Below is a small trained network, with its code and all its weights. Each question gives an input and a target symbol and asks what happens when units are switched off, that is, made to give their printed mean instead of their output.

import numpy as np


def w(rows, s, z=0):
    codes = np.array(rows[::2]) - 128.0
    scale = np.full(codes.shape[1], s)
    scale[-1] = z or s
    return codes * scale


def f(y):
    return y / 2 * (1 + np.tanh(0.7978845608 * (y + 0.044715 * y**3)))


def softmax(a):
    e = np.exp(a - a.max(-1, keepdims=True))
    return e / e.sum(-1, keepdims=True)


def log_softmax(a):
    a = a - a.max(-1, keepdims=True)
    return a - np.log(np.exp(a).sum(-1, keepdims=True))


def net(x, mask):
    ids = ['βγδεηλξπψ'.index(c) for c in x.split()]
    T = len(ids)
    res = E[ids] + P[:T]
    r = res
    for j in range(3):
        rows = slice(2 * j, 2 * j + 2)
        q, k, v = (r @ M[0][rows].T for M in (Q, K, V))
        z = softmax(np.where(np.tri(T) > 0, q @ k.T / 2**0.5, -1e9)) @ v
        o = O[0][rows]
        res = res + np.where(mask[j], z, o[:, -1]) @ o[:, :-1]
    y = f(res @ A[0][:, :-1].T + A[0][:, -1])
    res = res + np.where(mask[3:27], y, B[0][:, -1]) @ B[0][:, :-1]
    return log_softmax(res[-1] @ U[:, :-1].T + U[:, -1])


Q, K, V, O, A, B = {}, {}, {}, {}, {}, {}
E = w([
[106,132,123],'β',
[97,133,129],'γ',
[136,117,117],'δ',
[85,117,82],'ε',
[13,155,184],'η',
[134,112,48],'λ',
[235,168,162],'ξ',
[142,247,153],'π',
[191,147,25],'ψ',
],0.015)
P = w([
[162,19,179],'0',
[164,103,89],'1',
[151,124,45],'2',
[101,164,3],'3',
[102,173,46],'4',
[116,204,86],'5',
],0.0063)
Q[0] = w([
[84,84,163],'h1',
[77,115,90],'h1',
[143,32,165],'h2',
[203,199,250],'h2',
[201,103,77],'h3',
[143,204,78],'h3',
],0.014)
K[0] = w([
[122,132,109],'h1',
[122,164,100],'h1',
[86,64,250],'h2',
[98,140,107],'h2',
[116,167,182],'h3',
[88,196,85],'h3',
],0.013)
V[0] = w([
[185,196,86],'h1',
[141,62,112],'h1',
[64,88,82],'h2',
[88,148,17],'h2',
[2,184,176],'h3',
[89,64,56],'h3',
],0.013)
O[0] = w([
[139,214,60,144],'h1',
[176,70,147,141],'h1',
[76,60,92,147],'h2',
[125,120,70,253],'h2',
[19,122,184,125],'h3',
[176,12,129,172],'h3',
],0.011,0.0054)
A[0] = w([
[168,122,67,114],'n1',
[249,124,124,103],'n2',
[170,139,201,152],'n3',
[99,210,103,103],'n4',
[199,146,134,10],'n5',
[140,136,147,111],'n6',
[207,114,70,135],'n7',
[143,129,200,2],'n8',
[134,130,126,65],'n9',
[112,144,151,33],'n10',
[172,157,116,116],'n11',
[169,160,183,68],'n12',
[105,157,126,48],'n13',
[160,117,171,145],'n14',
[175,92,118,95],'n15',
[138,142,122,24],'n16',
[94,142,132,84],'n17',
[116,111,23,83],'n18',
[160,168,208,138],'n19',
[139,106,196,179],'n20',
[89,120,153,62],'n21',
[145,134,129,67],'n22',
[143,143,127,31],'n23',
[164,172,104,131],'n24',
],0.014,0.0083)
B[0] = w([
[159,141,135,221],'n1',
[117,178,177,221],'n2',
[163,206,165,145],'n3',
[107,51,57,200],'n4',
[83,85,160,154],'n5',
[160,180,101,123],'n6',
[148,185,171,254],'n7',
[120,41,16,130],'n8',
[169,121,49,117],'n9',
[224,18,52,125],'n10',
[79,117,83,175],'n11',
[110,42,53,141],'n12',
[127,62,104,131],'n13',
[206,146,170,138],'n14',
[149,59,105,171],'n15',
[174,57,30,121],'n16',
[184,157,39,137],'n17',
[128,85,129,250],'n18',
[45,103,132,153],'n19',
[28,176,150,156],'n20',
[155,140,5,139],'n21',
[112,108,95,122],'n22',
[223,15,2,122],'n23',
[103,120,106,198],'n24',
],0.0078,0.013)
U = w([
[101,107,146,86],'β',
[81,105,157,195],'γ',
[124,138,149,252],'δ',
[136,28,119,183],'ε',
[58,107,123,102],'η',
[199,54,80,81],'λ',
[108,254,100,116],'ξ',
[93,163,59,81],'π',
[222,148,20,90],'ψ',
],0.0092,0.0036)

Each question gives the input, a string of symbols that net reads in full, and the target symbol t.
The units are the heads (2 rows each of Q, K, V and O) and the neurons (one row each of A and B). Each row of codes is followed by its name. A weight is (code - 128) times the scale printed after its matrix; where a second scale follows, it is the last column's (O, A, B and U).
mask holds one flag per unit, heads first, then neurons. A switched-off unit (its flag False) gives its mean, the last column of its rows in O or B, instead of its output. The means were averaged over made-up inputs and are rounded, as every weight is.
A unit's drop is (log p(t) with every unit on - log p(t) with that unit switched off) / (log p(t) with every unit on - log p(t) with every unit switched off).
The circuit of an input: a set's keep is (log p(t) with only the set's units on - log p(t) with every unit switched off) / (log p(t) with every unit on - log p(t) with every unit switched off). Starting from the 12 units with the biggest drops (on a tie, the unit counted first), units are removed one at a time, each time the one whose removal leaves the highest keep (on an exact tie, the one counted first), for as long as the keep stays at least 0.8.
circuit, biggest first: the units of the circuit, biggest drop first
k most important neurons: the k neurons with the biggest drops, biggest first
which heads matter: for each layer, one digit per head in row order, 1 if its drop is at least 0.15 and else 0, layers parted by /
input η η η δ, target η: circuit, biggest first => (h3)
input β δ ψ ψ ε, target ψ: which heads matter => 101
input δ ψ γ λ, target ψ: circuit, biggest first => (h1, h3)
input γ ε π ε π, target π: which heads matter => 101
input ψ ε ξ δ γ, target ξ: which heads matter => 111
input β β ε, target ε: 2 most important neurons => (n2, n18)
input γ η ψ ψ δ δ, target ψ: which heads matter => 111
input γ ψ γ ε, target ψ: circuit, biggest first => (h1, h3, h2)
input β γ ξ γ, target ξ: circuit, biggest first => (h2, n18)
input ε λ δ, target λ: which heads matter => 011
input γ ε γ β, target ε: circuit, biggest first => (h3, h2, n2)
input γ γ π, target π: which heads matter => 001
input λ ε η ε γ λ, target ε: circuit, biggest first => (h3, h2, n18)
input λ δ ε γ ψ δ, target ψ: circuit, biggest first => (h3, h1)
input γ β δ ξ λ, target ξ: 2 most important neurons => (n7, n2)
input δ δ γ λ, target λ: circuit, biggest first => (n18, h3)
input β λ ψ π β, target ψ: circuit, biggest first => (h1, h3, h2)
input δ γ ε ε η, target ε: 2 most important neurons => (n7, n2)
input δ δ δ ψ γ, target ψ: circuit, biggest first => (h3, h1)
input ξ γ ξ ε, target ξ: which heads matter => 011
input γ ψ λ, target ψ: circuit, biggest first => (h3, h1)
input η ψ γ η, target ψ: circuit, biggest first => (h3)
input γ ξ δ ψ π, target ψ: circuit, biggest first => (h2, n4, h3)
input ξ ξ ε δ, target ξ: 2 most important neurons => (n2, n7)
input γ δ ψ δ β ξ, target ξ: 2 most important neurons => (n2, n7)
input η ξ ξ γ δ, target ξ: most important neuron => (n18)
